Each row has a class, written as a number after it.
[-170  -28  148  269   11  173 -152   56  -65 -283 -216  202 -145 -122
 -102   22   57 -181  -64  -45   66  320  -41 -221 -208   -5   64  102
    2    6  250  214   73  -91 -455  233 -186  306   86 -557  387  129]
2
[  20 -103 -214   57  -79  144  518  208   62  -61 -189  232   58  -35
  214  288  -63  -82  -99    4 -159 -126  126 -168 -151 -125  -55  130
 -207  -25 -330  107   58 -153 -435  190 -173  231  -92  -93  417  145]
6
[ 103 -113   59 -181 -432   56 -101    1  -51   -5   81  159   70  -45
  591 -316  216 -188  -36  172  183 -157  289   91   12    7   26  -60
  -42 -386  -36 -231   45  -71  131   41  197 -404 -247 -357  154    7]
6
[  85   57  274  176  -34  401 -104   -2  -82  -97  -49  -48  -59 -264
  -71 -157   14    4  131  139   38 -121 -248  -28 -201  118  300 -140
  -83  -95 -104  -65 -150  -34  -22   44 -253  295 -161   88  205  -56]
10
[-162   47  -61 -173   94 -126 -142   -2   13  129  -18  -65   -8  113
  -27  -74  -11 -169 -118   88  255  -80  383    6   48  -32 -212  -69
  143 -160  177  -31  111   48   -5  -17  417   92  222 -139   63  -72]
8
[-238  -22   66  -79    2   72   -8   41  -78  -42   74   95   93 -140
 -152  212 -113  -38   48   55 -185 -117 -137  -20  110  117   66   45
 -220   66    7  -72   25   24   34 -128  -77  125  -23  287 -177  151]
2
[-167  300   -5  102 -213  259  188    7 -168  167  257  -35   -6 -300
  -45  -50   18  193  -86   63 -227  267    0 -485  100  209 -211   79
 -141  351  236  265  292 -265  -60   21 -161 -260 -192 -230  242   68]
0
[  23  155  104  -91 -108 -192  115  227   87  -22   73  -39  -60   89
  101  215   -1   42   64 -206   53   39  109   42  200   85   16   17
  105 -172   79 -110   -8  198  -19   14  125 -119   41  -35  126   -9]
1
[  26  -36   28    2   30   62  -21    0  -54    1  132  -41   37 -221
  -49 -130   30  187   46   44   32   24 -180  -84 -102  111   66 -109
  126  -52  122 -120    7  -90   -9   -7  -33  118   10  -37   53  -24]
10
[ -64  116   -6   82 -246   15  140  103   12  -24  206    9  -80   22
  198   22  116  -75   40 -211 -146   78    9   12  294 -302  106  102
 -128   63  276   74   93  -21  -87 -157  -10 -183   55   12   53  -72]
5
[-188  -78 -153   21   96  -68  -60 -196   54   56  152 -123  -25   30
 -188   19  -27 -157  102  144   84 -398  100  -89  126   88 -196  -64
  170   55 -117  210  -80 -159    5  -57  123  461  172  196  -88  -57]
0
[  26   48  -36  -89   31 -215  308  220  215 -191 -310  389 -165   70
  191  236 -147 -425   25 -167  136  -43    6  111   16    4  269 -251
  153  -14  252   12  -39  -19 -164  150 -381  296  -47  123  -71  157]
1
[  -2  -79 -115  -19  104  135 -184  -33  -24  136  206  -50  146 -106
  -65  245 -112   37  -63    2   59   71   72  -32  236  117 -273   33
  -10  220    8    9  -46   90  -42   71 -207  -68 -115   69  135   74]
3
[-347  110  390  416  -44 -127 -168 -224 -193  -58  195  227  208 -369
  235   16  302  156  -94  232  200  345  194 -150  -66  -37 -133  272
  -44  -98  198 -296  327   10  -86  311  271 -591   50 -198   -1  113]
0
[ -66  -61   69    4 -203   38  223  -61  -50  -41  -45  -89   20  -16
 -117  -20   73   21   23  -31 -242  112   41 -121 -196   80  -75  -56
  225  -55 -121 -286  -79  -96  226    9   52 -228  -86  -61  393   41]
6
[ 332 -133 -396 -109  135 -110  193  329  -41  344  -49  -63  296  193
  -50  -68  -26  685  -82   94 -292 -161 -125  -75 -301   67 -478  -37
 -143  233  -96   84  304  -25  -40  -82   35  -68   44  235 -612  -59]
6
[ -95    4 -135   65  103    2   31  121 -109    3  124   48 -111   87
  -12 -161   -1  137  -53   -1  -85  110   19  -24 -147  102   28   -9
   27  -60   76  201   25   -6   34  -71  364  211  156  -42 -249 -162]
0
[ 131  -50  351  142  -11  -58   -3 -212 -332 -149   51   37  -10 -185
   68 -135    2  -18  -52  368  116  112  219  137   87  220  -43   16
  -18 -281 -250 -177  125 -190  518   45  187  -12 -325 -188  142  -23]
7
[-137   50 -130  -57   70   36   32  -35 -105  205    4   66   58 -230
  -25  130 -148  366  -85 -193 -113   44   21 -131  248  -31 -166 -154
  197   89  169   61  111   67 -130  -26   29 -172   36 -131  165  -60]
2
[ -95   79  351 -187   26  256 -691 -134  431   35   -2  -60   61 -201
  -53  138  170  -99  -12  101  418 -318 -140 -268    5 -111  -58 -199
 -110 -223  414   15  224  209 -310  183 -254   10  195 -154  493   80]
2
[ -82   39 -142   76   71   64   78   62 -100 -166 -194  241   56  130
  327    6   64   48 -201  -84   19  273  308  111  -19  -34    7  119
  141   52 -301   71  212    9 -141  100   52  -12  114 -189   42 -121]
9
[ 204  -35   53 -137 -103  118  157   17   17  -46  126 -207  114  -22
   16  -45  -70  105  193   93 -108   36 -113  103   -5  213  105   45
  -82   49  -51 -245  -24   12   99 -202 -236 -175 -168  118  127 -202]
4
[-265  -35  603  263 -139  111 -220  -99  -97 -253   27  200  221 -167
 -310  210  244 -233 -299   88   53  330    0 -355  372 -372 -417  -60
 -135 -163  492  102  253 -202 -110  187  -23  161  160 -611    6  294]
4
[ 165  121   80   -7   16  175   89  -75   78  -61    4  -30  208 -248
  117 -104   63   82  162  181   60 -206 -184  -15 -200  202   30   25
  -83  -86 -228 -333  -36 -252   74   94 -345 -135 -123  177   59   34]
9
[ 195   47  523  198   71  418 -752 -362 -138  295  296  -97   71 -522
  -90   43  -83 -276  136  375  485 -189  -51    5  310  215  115   98
 -210 -265  390 -206 -250   69   89 -264 -494  -48  -66 -252   82 -226]
7
[ 142  255  228 -121  -86  243  -44   84   88 -137 -409  185 -215    4
  231  -43 -125 -439 -161  -97   85 -281  249   74 -379 -368  230  -94
  -34    6 -103 -192 -124   91  307  110   40  597   80  -36  133    9]
5
[ -43  -85  108   72   32  250  -27  -27 -161 -102   -3  -49   27   30
  125 -165  -49 -171  152  132  100 -168  159  155   10  -16  169   -8
    7 -216 -180 -191  -61   84  100  -48  153   60  -71   44   75  -59]
5
[ 338  124  132  -26  114  -64  203  147  -30 -190 -139  235  192 -362
   18   78   55  100 -168   36 -106  332 -217   -8 -126   68  134  -83
   50   67  -65 -263 -174  -21  200  304 -371  123 -167  241 -232  430]
5
[ -13  250  109  148  259  144  137   20  -32 -138 -256  366  175  -79
   68  131  -55  154 -177  -49   95  241  161   -9 -126 -150 -147  135
  -42   90 -122  100  282 -264  109  236  -90  128  154 -312   38   96]
8
[ -96  -47 -160   16   16   80  -16  -69  -26   28   46  125   57  -42
  132 -155  -86  -66  -24   67  102  -77 -166 -126  -16   77  101  -55
   92   85  154  -18   14  -81  -10  -46 -259  136   37  -57 -136    1]
7
[  78  -89  117  -52   61 -111  -49   53  133   36   94  -39  146  200
   32  148 -112 -232  175 -143  175   47   41  129  -43 -158  100  152
  -70   32  170 -172 -111  142 -161  -51  -15 -167   60   66   22  -25]
8
[ -10 -187  -94  -54   40  107  250  215  -42  137  140  -15  -39  186
  -21  163  -90  -54   30  -47  -69   -6   23 -117  -86  -96   53   42
 -152 -173  168  -40   32    8  -58 -167  159  146  117 -126   59  -68]
3
[ 172  118   50  142 -174   72  222   40  -95  181  178   75  -17   66
  281   31   75  120   85 -147  -72   59 -163  -84   91 -115  127  200
 -279  145   46  234 -206  -54  -87  -52    4 -155   16   60 -369  -82]
0
[-101 -119  -76  112  -30   60  -56 -167  -72   -3  181  -97  168 -188
 -178 -126   29  119  166  102  -30 -131 -155  -91  117   47    1  -89
   48  175   49  -71  -15 -174  -85 -143 -205   13  -12  168  111  -43]
5
[-254   76 -201  -75 -249 -525 -181 -205   68  112   31 -130 -244  198
  -43   82  112  219   32  -65  -17 -226    1   53  185   35 -356  -30
  -25    1   31  152   41   28  196 -184  496 -190  175 -193 -277 -247]
6
[ 225 -199   64 -190  205  -42  -92  296 -110  -84 -225  232  -76  263
  104  137 -290 -368  -41 -192  146   11  171  177  167 -192  315   44
 -267 -134  -92  240   49  127  -68  -10 -133  345  -22  -55   -5   60]
9
[-382  -32 -233  103   19 -410   85 -208   38  129  197  -11 -102  -39
  -75  158  -11  -34  -90  -27   55 -131  116 -242  190  175 -202  -32
  306  237  -79  174   29  -36 -330  141   64  116  103   52  342   25]
8
[   5  -48  119 -143  -46  285 -146   94   36  -19   77  -18   -5  -25
   71    4 -129 -287  219  -41   24  -67 -116   72  -98  139  257  -26
 -132  -48   52  -60 -132   32 -110 -142 -216   37 -148   83   50  -30]
0
[ 304   74  212  -70  143 -350 -340 -208  197  221    8 -138   61   77
  -75 -321  107  324   50  319  519 -588  415 -145  102   36 -543   19
  -43 -315   79   62  213   15  299  228  329 -334  250 -326  404 -109]
7
[ -19 -126   -9   20  -10 -148  -21   74 -113  -51   94  -64    6  129
   54   61  -88 -125   43 -282  -60  316  -27   61  208  -89  151  118
  210  107   62   24 -107   68    9  -51   -8  -76    7  123 -224   68]
10
[ -32  204   -5 -158  -12  157   43   84  -34  130  -57   28 -107   15
  402 -161   -9 -143   58   -1  230  -98  247  129 -162  201  180  171
  -36 -393 -182 -191 -133  -44  -91   21  420 -283  -60   13  -65   10]
1
[-188  111   68    3  153  686  -53   20  107   64   89   95  -62 -266
   10   95  110 -184   82  224 -119 -582 -558 -184 -290   93 -141 -187
 -510 -124 -143  -77  152  -71 -335   97 -514  465 -121 -131  -78  209]
9
[ -53 -212 -141 -138  120 -106  -83  228  -62  -61   14  134 -163  -46
  -69  149  -28 -177   62 -194 -156  122  141  -43   97  225 -112   25
   42  -26   81  147  171  -34 -151  158 -222 -141  -55   -5  490  262]
9
[ -51  -13  -64   17 -205  -50  139   53  -52   96   32  106   -3   18
  267   10  -48  -33  -64  -55  -40  -92  -48  -66  205 -149  116  -50
  -51   11   98   43   45    8   17 -104 -115   99   43  -66 -150 -127]
4
[  33  -75  -66  270  205  125  190  265   67  205   41  -73  -75  316
  -22  -95 -103   84   94   49 -157 -115   36   65 -299  -11  163   53
 -166  -47 -261  194  303   83 -174 -198  -75  144  -26  -67   98 -294]
10
[  30 -112  -87  -26  -90  360   82  -56  128  263  177 -217   63 -213
  235    7   82 -123   67  269   95 -396  240 -234  152  187 -424   75
  -82 -372 -164  -27  173 -150 -465   86 -198 -376 -242 -376  899   28]
7
[  92   16  128  354   -2  188  112 -131   -8 -201  -64   90 -132 -355
 -221   30   61   19  -34   12 -382   -9 -279 -196   12  -41 -140 -149
  -87   19   67  183   25 -366  114   93 -450   39 -116  -68  203  -48]
9
[ -20  -25 -182   -9   20 -360  -30   45 -192   62  114  -34 -101  212
  109  -36  -57   45   -5 -379  177  240  254   91  406   13  110  180
  240  -56   76  135  -49  136  -98   94  349 -651  -32   51   32   64]
9
[ -38   24  -68  -27  -31  251  -63 -189   71  -60   41   40  -49 -249
   19 -152   20    9  -36   64  -40 -331 -156  -55 -186  -27  -80 -150
  115  123  -57  -61  -87 -124  -81   89  -43  184  -85  -12  -45    9]
3
[-278  278  -76    1  -83  -72  -20   54  -61   59  193  156   56 -174
  275   42  200  170    0  -70   40  200   44 -104  111  -12  -40   47
  -33   20  126   18  -62   11 -362   61  283   69  239  206 -101  -11]
7
[-212  457  -38  -84  219  232 -104  -29  -37  285   78  209 -141 -125
  132  211   39  176 -203 -196   84  -63   63  -65  -87  -62   63   71
  -55  198 -201  198   85   68   62  137  208  312  229  289 -153  116]
0
[ 145   68   34  -75   41  316 -119  -37   45   32  220   20    6 -399
  -14   11   26   56   27   27   60  -76 -177  -79   -7  172  -25    9
  -21  -55  161 -127 -260  -69   56   69 -180  190   28   -3  223   64]
1
[  92 -166 -206 -207  212   21 -154   30   15  123  114 -139   -2   83
  -23  -34 -190 -129  191 -130  186 -328   -8   93  -73   39   90   89
   -3   36   75 -262 -176  228 -269 -113  -40  -69   49  105   -3   29]
5
[  48  290   70 -228   14  464 -218 -140   16   90 -215   76 -150 -352
   63 -498  279  -98 -155  265  311  -96   13 -480 -517  -68 -134  177
  -13  183  409  -55  107 -296  126  425 -206  289  351 -353  297  366]
3
[ 126  106  219  -85   28 -146  -72 -142  -24   -3   73  -51   20 -151
 -128   39   70  137  -22    4   72  -63  -29  -96  100  117   71   22
   71  -99  -87  -93   11   -4  194   33   10 -247    1  -29   67   89]
8
[-128 -133 -205 -187  327   87 -304   73   49   78   47  -33  139  124
 -106   15  -45 -222  -24   95  189 -159  213 -125  -87  108 -153   57
   30  -45  -96  -52  158   71 -139   20  -10  187  167  -62  -29  255]
5
[  15 -293   34   25  -50  246 -339 -118 -145  -62  -65  -45  -24  -89
  -72 -209   -3 -289   30   81  -16   58  -29 -153 -111   70  159   26
    9  -18   -4   64 -281  -17 -179   -9 -113   87  -23  -51   83   14]
4
[ 103 -198 -269  -69   33 -251  239  189   90  158  139 -186   93  346
  154  136 -232  -16   53  -57  118  106  126  187   30   37  -35  253
   60   95  117  -83  111   96    2 -127   16  -18  -10   35  108 -136]
2
[-127 -101  -51   12  -80   26 -265   -5   34   30   14  -89 -170  434
  194  -12   96 -165   72 -148  133 -260  259  122   37 -338   41  -81
 -219 -223 -108  136  -81  213 -217 -200  632  133  216   15  -62 -398]
1
[ 145   67  149  -47  390   17 -575    1   -1   -6  102    7  -15 -100
  -24 -129 -106  -36 -140   74  256  159  504  185  124  -28  -85   41
  121 -167  334   26  200  176  189  -78  269   44  256  -15  -19 -319]
1
[ 352   48  198 -151 -310 -113  194   64  -36  297  -26 -198  124 -194
   -7  -36   71  578  251   -8 -124 -151  -37  173   67  -32 -212  135
 -365 -100 -287 -229   29  -85  290  -50  -14 -580 -276  -66  840  -28]
7
[-119 -146  218   46  -23  -84 -114 -145  -22 -101   -3 -225   57   95
  -81 -137   59 -187   86  143  110    6  253    0   78   -3 -209   57
  143 -196   63 -209   55  -27  180   73  280 -319   25   38  262   57]
5
[-242 -191 -143  223  277 -107  152 -293  353 -100  184  -73  494   64
 -111  -36 -176  187   26  384  311 -476 -101  -70 -121  -98 -479 -164
  175 -303   27 -420  111  -95  179   55  128  205  234 -317  -54 -253]
6
[ -60 -243   59  117  -66 -135  -12 -107 -193   60  226 -100   10  -31
 -102  -10   -7  -40  101   13  129  242  -21 -102  176  -23   98  164
   11  -40  214   13 -171   49 -146  -57  227 -125   -6 -255   53   28]
10
[ -84 -164 -219   21  -21  -28   44  -94 -137   26   65 -148 -152  116
   54 -276   85   45   21 -186    6  -92 -143  -34  -43 -105  283  -35
  228 -122 -156  -36 -274  154 -244  -34  367 -116   27  -17 -173  -16]
10
[ 233  139  120   63   49   -3  123  116   -8   10  201   75   46 -155
  -46  218  -17 -229  141    1 -108   84   18    8   45  203  111  -37
 -202   39   48  -63 -203 -190    0  -64 -338   -4 -174  410  -62   33]
8
[-309  -78   85  146  -44   -2 -147  -68  -22   -3   47  -61  -60   28
 -141  -29  -98 -155   36 -140  -84 -130  230 -114  142  -74  -24   -4
  238   34   26  -46  -17  170   50   15  121 -132   88   93  397  -39]
1
[ 163  -16   29 -242  -62   40   64  -28  243  133   40    0  -84 -207
   11  -59  231 -425 -151  164  -70 -162  -77 -433    0   64 -101 -224
   54 -129   64   41 -283 -203  -51  241 -385  248    1   69  158  378]
3
[ 242   74  151   19 -138  109  269   -1 -111   -7   19  -19  138  -69
   44   36   35   97  -19    4  -64  214 -159  -60  -48 -159 -161  -25
  -52   75   94 -154  -83 -174  392   92    2  135  -79 -137 -112   62]
9
[ -70    2 -152  -89  -71 -181    7   86  -21  -21  -95  -19   26  149
   67   50   41  -18   66 -176    5   74  178   65  278  -32   65    7
   -8  -59  -98   -4   52   93   17    2  -16 -456  -19  122  195   25]
9
[ -11  142  -32 -119  359  132   36   32   91  142  -31  -37  172   61
   53   94 -326  -83    6  -21  197  -13    8  162  -64  -85  222  156
  -89  -54  -87 -368   11  272   62 -154 -104  -11   42  -34 -244  -70]
1
[ 282    3  438   -3 -222  240 -268  130 -274   84  -84 -172  -47  -12
   49   19  213    2   85 -112  132  312  151   36   68   41   54  199
 -115 -209  145 -135  -95   21   81   24   85 -429  -50   47  308   51]
1
[  85 -183  162 -140   56   78 -395  136  176  208  224  -83  -80  149
  125  -50   18 -406  192  156  200 -582  -48   80  135 -274   40 -222
 -298 -410  349  -38 -155  329  -78 -201   21  466  243    2 -307 -227]
3
[  44  184  113   48   59 -116 -414   -6  138 -161 -237   93    8  -27
   -6   31   78  -38 -211  -30  134  166  -41 -197  -85  -99   17  -61
   -1  123  185  140   67   51 -126   85 -145  171  242  -66 -358   -3]
5
[ -63  220  301 -111  221 -334 -434  -97 -110  -15   74   96   23  141
 -220  -66    1  122  -96 -196  232  362  472    2   40  123  -74  278
   53   71  137  -20  180  -87  221  -22  404 -386  338  -18   -2  -38]
4
[ 559   -8  376  254  295   55  138   19 -391 -136 -195  207  444 -574
  -94 -105 -272  476 -283  259  102  228   41   -7   -2  -44 -171  -40
  -37  -39   -9 -369  224 -317  332  149 -402  148 -226 -358   32   -4]
5
[-284 -218 -399   -6 -126   -4  290  191   75  289  106   59 -410  184
  -42  168 -131 -315 -146  122 -429 -291  -98 -324   11  304   11 -200
   52   99 -198  695  -87  121  142   21   24  693  -53  136   97  144]
8
[ 112  152 -111  -62 -122 -129  177   67 -108    3   16   23 -119  -39
  -28   41   -6  361  -76 -222 -130  152  -77  130  -77   71  -35  -48
  -15   78   26   47    3 -161  -21  -48  373 -199 -171  113 -203  -67]
4
[ 204   26  -70   18 -156   18  202   62  -58 -103  111  -35 -145   59
  189    4   72   39 -136  -76 -104  343   34   66    0  194   97   40
  138  -76 -174  133 -104  -73  202  104  199  -85 -250   12   21   18]
4
[-260  -84   34  345   77 -293  128 -180  -67 -253   19  148  -59 -165
 -135  -20  147  266   73   75  -59  101   -7   42 -217  215  -80   77
  188  -72 -270    6  114 -220 -245  201  383 -120  -84  -77  122   56]
1
[-161 -235   61  -36  172 -189 -402    0  362   12  103  175  -40   88
 -104  113   24 -431   73   19  131 -306  -15  137  -24 -103   30 -154
 -212  -73  280  -30   43  189 -166   -6 -203  -34   78  213   24   82]
10
[ -50  182   34  162 -167  -73  183   -8 -196 -124 -151  204   20 -273
  111   23  295   45 -195 -128  116  527  -23 -174  182 -100   69    3
  219  -54  120   87  -15 -411  -82  325 -117   40   28  -85  124  327]
4
[ 117 -241 -199   55   72 -134   97   91   42 -149   36  -44   36  162
  -92  304  -44  267  -55  -56  -25   30 -165  296  201  -26 -352 -199
   26  -56   24  180  304  -61   95   50   89   67 -225   13 -160  -24]
4
[ -76 -234   -5  270  243   -9  -18   82  -85 -244 -139  303   66 -110
  -34  214 -301 -483 -149   45  118  245   36  -19  -22  -82  313  147
   16  187   27  182 -116  -12 -416  155 -314  631  -41  143 -101  225]
5
[   2  -40 -163 -249 -281  206 -158   78  257  390  315 -245 -197   77
  111   -5  151 -366  302  158  191 -820  -94 -107  224 -211  -13 -213
 -346 -286   92  406 -359   62 -163  -81  398  659   53  328  -51   54]
1
[  40   64   84   51   60   83  -25  -49   50  -32  -85  152 -190 -135
  -46  -35 -133 -524    5  -39  125 -108 -188 -128 -188 -166  472   40
  -25   85  178   19 -167   46 -328  -10 -376  414  -18 -262 -125   95]
9
[ -97  239  203   20  -39  180 -132  -36 -216 -100 -291   98 -134 -119
 -116   62  231   45  -93 -320  -20  533 -440 -139  -33 -130  241  -83
  112  148  167  116  -52  -89 -158  156 -197   49   76  -52 -262  278]
9
